Here is a tiny trained network, its code and every weight. The questions are about switching its units off for an input and a class, where a switched-off unit gives its printed mean instead of its output.

import numpy as np


def w(rows, s, z=0):
    codes = np.array(rows[::2]) - 128.0
    scale = np.full(codes.shape[1], s)
    scale[-1] = z or s
    return codes * scale


def norm(h):
    return h / np.sqrt((h * h).mean(-1, keepdims=True) + 1e-5)


def f(y):
    return np.maximum(y, 0)


def log_softmax(a):
    a = a - a.max(-1, keepdims=True)
    return a - np.log(np.exp(a).sum(-1, keepdims=True))


def net(x, mask):
    res = np.array(x, float).reshape(1, 8) / 4 @ E
    u = 0
    for l in range(4):
        y = f(norm(res) @ A[l][:, :-1].T + A[l][:, -1])
        res = res + np.where(mask[u : u + 7], y, B[l][:, -1]) @ B[l][:, :-1]
        u += 7
    return log_softmax(norm(res)[-1] @ U[:, :-1].T + U[:, -1])


A, B = {}, {}
E = w([
[65,115,89,119,62,59],'x0',
[126,129,127,130,132,126],'x1',
[204,56,53,108,151,80],'x2',
[127,128,128,128,130,127],'x3',
[127,129,126,128,130,128],'x4',
[132,201,119,7,156,110],'x5',
[127,129,127,129,130,126],'x6',
[126,127,130,129,132,126],'x7',
],0.02)
A[0] = w([
[97,185,183,140,77,152,20],'L0N1',
[26,64,153,84,20,2,4],'L0N2',
[112,140,120,77,162,126,113],'L0N3',
[159,155,100,146,107,161,85],'L0N4',
[41,245,225,165,12,195,38],'L0N5',
[34,132,84,105,83,42,53],'L0N6',
[96,66,111,185,120,142,55],'L0N7',
],0.0089,0.011)
B[0] = w([
[101,108,139,115,145,141,143],'L0N1',
[73,176,9,182,86,100,207],'L0N2',
[126,145,153,152,47,123,180],'L0N3',
[132,162,145,142,143,86,128],'L0N4',
[46,61,139,88,193,134,253],'L0N5',
[118,196,59,180,102,166,206],'L0N6',
[147,158,162,121,67,99,159],'L0N7',
],0.011,0.005)
A[1] = w([
[165,179,152,165,211,161,2],'L1N1',
[107,41,152,226,70,181,66],'L1N2',
[79,159,182,156,168,141,54],'L1N3',
[129,124,144,119,112,117,100],'L1N4',
[205,119,207,140,165,210,3],'L1N5',
[143,83,115,104,124,110,51],'L1N6',
[251,83,24,151,129,80,58],'L1N7',
],0.013,0.009)
B[1] = w([
[116,168,63,155,96,146,154],'L1N1',
[196,177,209,138,96,34,221],'L1N2',
[111,32,110,97,142,141,165],'L1N3',
[127,128,128,140,137,117,128],'L1N4',
[151,165,6,175,136,188,182],'L1N5',
[86,126,141,121,151,146,137],'L1N6',
[18,74,180,94,162,171,254],'L1N7',
],0.013,0.0089)
A[2] = w([
[179,213,165,14,137,103,16],'L2N1',
[45,112,81,180,84,89,118],'L2N2',
[145,215,130,30,119,101,55],'L2N3',
[246,157,119,136,232,237,86],'L2N4',
[59,154,232,150,158,188,2],'L2N5',
[205,19,92,68,178,81,21],'L2N6',
[102,178,105,52,128,124,74],'L2N7',
],0.012,0.0059)
B[2] = w([
[183,90,187,239,112,56,198],'L2N1',
[179,164,97,63,172,192,253],'L2N2',
[221,87,185,213,137,77,207],'L2N3',
[98,225,6,111,30,142,254],'L2N4',
[95,24,111,60,185,168,191],'L2N5',
[53,67,185,79,144,231,178],'L2N6',
[202,106,178,171,141,110,212],'L2N7',
],0.012,0.0071)
A[3] = w([
[93,160,62,121,1,181,2],'L3N1',
[142,151,138,14,142,140,99],'L3N2',
[243,72,238,254,99,72,70],'L3N3',
[129,178,147,189,123,91,106],'L3N4',
[53,164,8,140,50,37,50],'L3N5',
[108,186,192,148,148,169,36],'L3N6',
[9,85,172,28,199,183,77],'L3N7',
],0.0095,0.0059)
B[3] = w([
[182,147,109,119,98,158,185],'L3N1',
[67,121,145,181,200,105,159],'L3N2',
[246,194,165,87,200,30,254],'L3N3',
[104,85,148,100,145,106,163],'L3N4',
[138,203,47,166,96,231,209],'L3N5',
[92,118,136,118,71,101,131],'L3N6',
[84,16,185,84,119,164,254],'L3N7',
],0.011,0.0086)
U = w([
[49,34,168,55,154,173,211],'0',
[119,198,1,116,109,169,145],'1',
[199,128,205,141,142,39,4],'2',
],0.02,0.0028)

Each question gives the input, the list of numbers given to net, and the class t.
The units are the neurons (one row each of A and B). Each row of codes is followed by its name. A weight is (code - 128) times the scale printed after its matrix; where a second scale follows, it is the last column's (A, B and U).
mask holds one flag per neuron, layer by layer. A switched-off neuron (its flag False) gives its mean, the last column of its row in B, instead of its output. The means were averaged over made-up inputs and are rounded, as every weight is.
A unit's drop is (log p(t) with every unit on - log p(t) with that unit switched off) / (log p(t) with every unit on - log p(t) with every unit switched off).
The circuit of an input: a set's keep is (log p(t) with only the set's units on - log p(t) with every unit switched off) / (log p(t) with every unit on - log p(t) with every unit switched off). Starting from the 12 units with the biggest drops (on a tie, the unit counted first), units are removed one at a time, each time the one whose removal leaves the highest keep (on an exact tie, the one counted first), for as long as the keep stays at least 0.8.
circuit, biggest first: the units of the circuit, biggest drop first
k most important neurons: the k neurons with the biggest drops, biggest first
k most important neurons of layer l: the k neurons of layer l with the biggest drops, biggest first
drop when u is switched off: that unit's drop, to one decimal
input [-6,-2,4,8,0,8,6,-1], class 2: circuit, biggest first	L2N1
input [-7,-2,-5,-2,-7,0,1,-3], class 1: 2 most important neurons	L1N5; L2N4
input [4,8,3,-5,7,-3,8,-1], class 1: 2 most important neurons	L0N2; L2N6
input [0,-3,8,-4,4,-7,-8,-1], class 0: 2 most important neurons	L1N7; L2N6
input [-5,-3,0,2,-2,5,-6,4], class 1: 4 most important neurons	L2N4; L1N5; L1N2; L0N2
input [0,7,0,1,5,1,-1,8], class 2: 2 most important neurons	L1N7; L0N5
input [6,0,6,1,6,6,4,-4], class 0: 3 most important neurons	L2N4; L1N2; L1N7
input [6,1,4,7,-4,-8,3,-4], class 2: 2 most important neurons	L1N2; L2N4
input [-5,4,1,5,-5,-5,1,7], class 1: 3 most important neurons	L1N5; L2N4; L0N2
input [-8,-2,0,6,2,7,-4,2], class 1: 3 most important neurons	L2N4; L1N5; L1N2
input [5,1,7,-8,7,7,-7,0], class 0: 2 most important neurons	L1N2; L1N7
input [6,4,-1,-1,-5,7,-8,-2], class 2: 2 most important neurons	L2N3; L2N7
input [7,0,-7,7,-7,8,3,-8], class 2: 3 most important neurons of layer 2	L2N4; L2N3; L2N7
input [0,4,-3,-6,-8,-6,-7,4], class 2: circuit, biggest first	L1N2
input [7,6,7,-5,7,6,8,1], class 0: 3 most important neurons	L1N7; L2N4; L2N6
input [-1,7,8,6,-4,-6,1,2], class 0: drop when L1N7 is switched off	1.0
input [-6,-1,-4,-4,5,-2,1,-3], class 1: drop when L1N5 is switched off	0.6
input [-4,6,6,1,5,-4,-8,-6], class 0: drop when L1N7 is switched off	0.3
